W: [15 -9 18 10]
Z: [-13  58 -15  10]
A: [ 22 -10  25  -7]
R: [ 3 -5  8 -3]
F: [ -7   8 -16  -8]
V: [-7 53 -6 19]
C: [15 43  1 44]
both F V:  -> [-7]
miss R: [ 8  3 -5] -> [-3]
key -> tag
[43] -> k807
[-5] -> k919
[8] -> k900
join R 1:  -> k919
both V A:  -> [-7]
miss A: [25 22 -7] -> [-10]

Q: [ -2 -25  -7  -9  -2  11]
D: [  3   4 -31 -50  29  -9]
M: [-29  -7   5  -6  22   8]
L: [  4  -8   6 -43 -37   0]
miss Q: [-25  -2  -2  11  -7] -> [-9]
both D Q:  -> [-9]
which: [ -2 -25  -7  -9  -2  11] -> Q
miss M: [  8   5 -29  22  -7] -> [-6]
miss L: [  4   0  -8 -43 -37] -> [6]
which: [-29  -7   5  -6  22   8] -> M

Fofa: [-12  32  -9  37]
Tisus: [23 32 20 31]
mamod: [ 58  24  23 -14]
miss mamod: [ 24  58 -14] -> [23]
both Fofa Tisus:  -> [32]
key -> tag
[20] -> k522
[23] -> k738
[24] -> k300
[22] -> k325
[19] -> k766
join mamod 2:  -> k738
which: [-12  32  -9  37] -> Fofa
which: [23 32 20 31] -> Tisus

zam: [  2 -37  -2   4  -1   1  -1  -3  -1   9   1  -5  -2   5   4   3   1  -1
   1   2   5   5   0]
fev: [ 4  1 -2 -3  1  1  1  1 -3 11 -5 -1  2 -1 -5  5  1  1  0  4 -2  6 -1]
Dasa: [-1 25 -2 -6  2  0  0 -1 -1  0 -2  2  4 -4  0 -1 -1  2 -2  1 -6 -1  0]
tul: [  2 -37  -2   4  -1   1  -1  -3  -1   9   1  -5  -2   0   4   2  -1  -1
   4   1  -1   3   0]
kede: [ -2 -11  -2   1  -1  -2  -3  -4   1   5  -5  -3  10   1   8   2   5   0
  -7  -3  -3  -7  -2]
bope: [  0 -49  -2   5  -1   2  -3  -3   0   7   7  -6  -4   6  -3   0  -1   0
   1   2   6   5   1]
geku: [ -3 -43  -2   5  -1   1  -4  -2   1   3   9  -5  -2   5 -10  -3  -2   0
  -2   1   4   1   0]
miss fev: [ 1 11  2  1 -2 -2  1  6  5  1  1  4 -3 -1  4  1 -3 -5 -1 -1 -5  1] -> [0]
which: [ -3 -43  -2   5  -1   1  -4  -2   1   3   9  -5  -2   5 -10  -3  -2   0
  -2   1   4   1   0] -> geku
which: [ -2 -11  -2   1  -1  -2  -3  -4   1   5  -5  -3  10   1   8   2   5   0
  -7  -3  -3  -7  -2] -> kede
key -> tag
[0] -> k531
[-2] -> k605
[1] -> k24
[-1] -> k736
join tul 22:  -> k531
miss tul: [-2  1 -5  1 -3  0  4  2 -1  4  1 -1  0  9 -1 -1  3  4  2 -1 -2 -1] -> [-37]

faroz: [ 36  -7   7 -26  26 -11  18 -16  -1   5  15   8  -9   8 -14]
keka: [ -8  38 -10   3 -18 -15 -11  18  13 -19  12  21  11 -10  11]
Rodi: [  1  -2  14  -4   9   6 -26 -17  31 -32  -7  12 -23  -2  -9]
Pubuk: [  8  -9   1  -2   3  21   9 -11 -48 -19  19   3   6  -2  18]
sune: [-14 -14  -4   8 -11  40 -19 -12 -17   8  -2 -11 -16  22  15]
Mor: [  7 -14  12 -19  15 -33   4  12  -6  27  -4 -30   7  -9   9]
bip: [ -6  19 -40  18  -5 -12  20  23   4   8  -9  13  18  -8  -3]
suken: [ -1  13  27 -22  -5 -21 -12  -4 -11  10  35  13  -6  12  14]
zodi: [ 15  26  -1  -3 -10 -27  24   8  21   7  17  13  16   0  -9]
dadu: [ 23   6 -21  23   0   1  16   0  -3 -38  -1  11  19 -12 -13]
dide: [ 37  -8  -6  19   0  -3  12   0 -36 -16   2   3  22  -1  -8]
which: [ -6  19 -40  18  -5 -12  20  23   4   8  -9  13  18  -8  -3] -> bip
key -> tag
[23] -> k453
[-19] -> k574
[15] -> k248
[8] -> k196
join Mor 3:  -> k574
which: [ -1  13  27 -22  -5 -21 -12  -4 -11  10  35  13  -6  12  14] -> suken

Puso: [  7  31 -26  26  34   2 -27 -42  27  45  31 -30   0  31   6  36   9  17
 -25  26 -37 -11]
Lil: [ 11  14   4  15  11 -20  -6  -8   3   5 -24  21 -25  31 -12 -16 -27  -3
 -15  18  13 -19]
zenar: [ 28  13  -4  16 -26   2  -1   9  15  -6 -21  -4   1  -7  -2 -16  -1  15
   4 -27  13   4]
which: [  7  31 -26  26  34   2 -27 -42  27  45  31 -30   0  31   6  36   9  17
 -25  26 -37 -11] -> Puso
tags:
[-3] -> k437
[-23] -> k640
[-12] -> k555
[-2] -> k170
[11] -> k265
[-13] -> k71
[-24] -> k915
join Lil 14:  -> k555
which: [ 11  14   4  15  11 -20  -6  -8   3   5 -24  21 -25  31 -12 -16 -27  -3
 -15  18  13 -19] -> Lil
miss Lil: [-27 -25 -24  11 -15 -19  -8 -16  11  15  31  13   4  -6   5 -20  -3  21
   3  18 -12] -> [14]

